Here is a tiny trained network, its code and every weight. The questions are about switching its units off for an input and a class, where a switched-off unit gives its printed mean instead of its output.

import numpy as np


def w(rows, s, z=0):
    codes = np.array(rows[::2]) - 128.0
    scale = np.full(codes.shape[1], s)
    scale[-1] = z or s
    return codes * scale


def norm(h):
    return h / np.sqrt((h * h).mean(-1, keepdims=True) + 1e-5)


def f(y):
    return np.maximum(y, 0)


def log_softmax(a):
    a = a - a.max(-1, keepdims=True)
    return a - np.log(np.exp(a).sum(-1, keepdims=True))


def net(x, mask):
    res = np.array(x, float).reshape(1, 3) / 4 @ E
    u = 0
    for l in range(3):
        y = f(norm(res) @ A[l][:, :-1].T + A[l][:, -1])
        res = res + np.where(mask[u : u + 6], y, B[l][:, -1]) @ B[l][:, :-1]
        u += 6
    return log_softmax(norm(res)[-1] @ U[:, :-1].T + U[:, -1])


A, B = {}, {}
E = w([
[167,58,103,137],'x0',
[8,66,107,194],'x1',
[157,159,187,178],'x2',
],0.0013)
A[0] = w([
[178,80,69,21,2],'0.n1',
[113,4,145,187,92],'0.n2',
[16,121,76,85,118],'0.n3',
[39,78,149,143,70],'0.n4',
[64,155,64,27,18],'0.n5',
[120,19,88,112,37],'0.n6',
],0.0037,0.0031)
B[0] = w([
[84,133,36,154,168],'0.n1',
[200,91,84,172,244],'0.n2',
[81,144,153,206,253],'0.n3',
[91,179,66,111,211],'0.n4',
[98,3,187,71,160],'0.n5',
[175,83,187,141,181],'0.n6',
],0.0054,0.0018)
A[1] = w([
[64,12,255,110,103],'1.n1',
[172,127,195,135,2],'1.n2',
[86,54,56,100,100],'1.n3',
[103,103,190,199,112],'1.n4',
[203,204,252,149,94],'1.n5',
[82,57,82,120,89],'1.n6',
],0.0045,0.0052)
B[1] = w([
[73,3,145,55,174],'1.n1',
[208,62,39,169,128],'1.n2',
[161,180,153,108,192],'1.n3',
[138,161,121,58,213],'1.n4',
[150,160,226,241,255],'1.n5',
[164,179,137,95,176],'1.n6',
],0.0065,0.0021)
A[2] = w([
[162,151,254,173,7],'2.n1',
[172,202,95,139,122],'2.n2',
[105,38,187,72,32],'2.n3',
[204,172,108,30,2],'2.n4',
[64,65,240,71,130],'2.n5',
[111,166,219,127,109],'2.n6',
],0.0059,0.0034)
B[2] = w([
[202,245,182,222,253],'2.n1',
[95,130,174,81,220],'2.n2',
[17,163,120,137,165],'2.n3',
[229,189,46,34,176],'2.n4',
[121,2,60,51,204],'2.n5',
[164,100,202,68,223],'2.n6',
],0.0062,0.0027)
U = w([
[237,30,27,244,228],'0',
[227,230,238,230,247],'1',
[21,218,234,28,31],'2',
[242,181,18,2,186],'3',
[145,56,163,139,3],'4',
[27,172,48,215,240],'5',
[23,15,35,37,174],'6',
],0.0078,0.0066)

Each question gives the input, the list of numbers given to net, and the class t.
The units are the neurons (one row each of A and B). Each row of codes is followed by its name. A weight is (code - 128) times the scale printed after its matrix; where a second scale follows, it is the last column's (A, B and U).
mask holds one flag per neuron, layer by layer. A switched-off neuron (its flag False) gives its mean, the last column of its row in B, instead of its output. The means were averaged over made-up inputs and are rounded, as every weight is.
A unit's drop is (log p(t) with every unit on - log p(t) with that unit switched off) / (log p(t) with every unit on - log p(t) with every unit switched off).
The circuit of an input: a set's keep is (log p(t) with only the set's units on - log p(t) with every unit switched off) / (log p(t) with every unit on - log p(t) with every unit switched off). Starting from the 12 units with the biggest drops (on a tie, the unit counted first), units are removed one at a time, each time the one whose removal leaves the highest keep (on an exact tie, the one counted first), for as long as the keep stays at least 0.8.
circuit, biggest first: the units of the circuit, biggest drop first
unit that matters most: the unit with the biggest drop
k most important neurons: the k neurons with the biggest drops, biggest first
top k neurons in layer l: the k neurons of layer l with the biggest drops, biggest first
input [1,-3,-2], class 3: circuit, biggest first	1.n5
input [-2,5,7], class 2: top 2 neurons in layer 1	1.n5, 1.n4
input [4,5,6], class 0: circuit, biggest first	0.n2, 1.n5
input [6,0,2], class 0: 3 most important neurons	0.n2, 1.n5, 2.n1
input [8,-4,2], class 3: circuit, biggest first	1.n5, 2.n4
input [3,-1,0], class 3: 2 most important neurons	1.n5, 0.n1
input [8,-2,3], class 0: top 4 neurons in layer 1	1.n5, 1.n4, 1.n3, 1.n6
input [-1,4,0], class 5: top 2 neurons in layer 2	2.n1, 2.n5
input [-2,7,4], class 5: top 2 neurons in layer 2	2.n1, 2.n5
input [4,7,-2], class 5: 3 most important neurons	0.n3, 2.n6, 0.n4
input [5,3,-6], class 0: top 2 neurons in layer 0	0.n6, 0.n2
input [-7,6,5], class 2: top 2 neurons in layer 0	0.n4, 0.n5
input [5,7,4], class 0: circuit, biggest first	0.n2, 2.n1
input [-8,4,-7], class 6: most important neuron	0.n5
input [3,4,5], class 0: 3 most important neurons	0.n2, 2.n1, 1.n5
input [-8,4,3], class 2: 2 most important neurons	1.n5, 1.n1
input [-7,7,2], class 5: 3 most important neurons	0.n4, 1.n5, 2.n1
input [-6,7,5], class 2: 3 most important neurons	0.n4, 2.n1, 1.n4
input [3,7,-2], class 5: top 2 neurons in layer 0	0.n3, 0.n4
input [2,1,-6], class 6: unit that matters most	1.n1
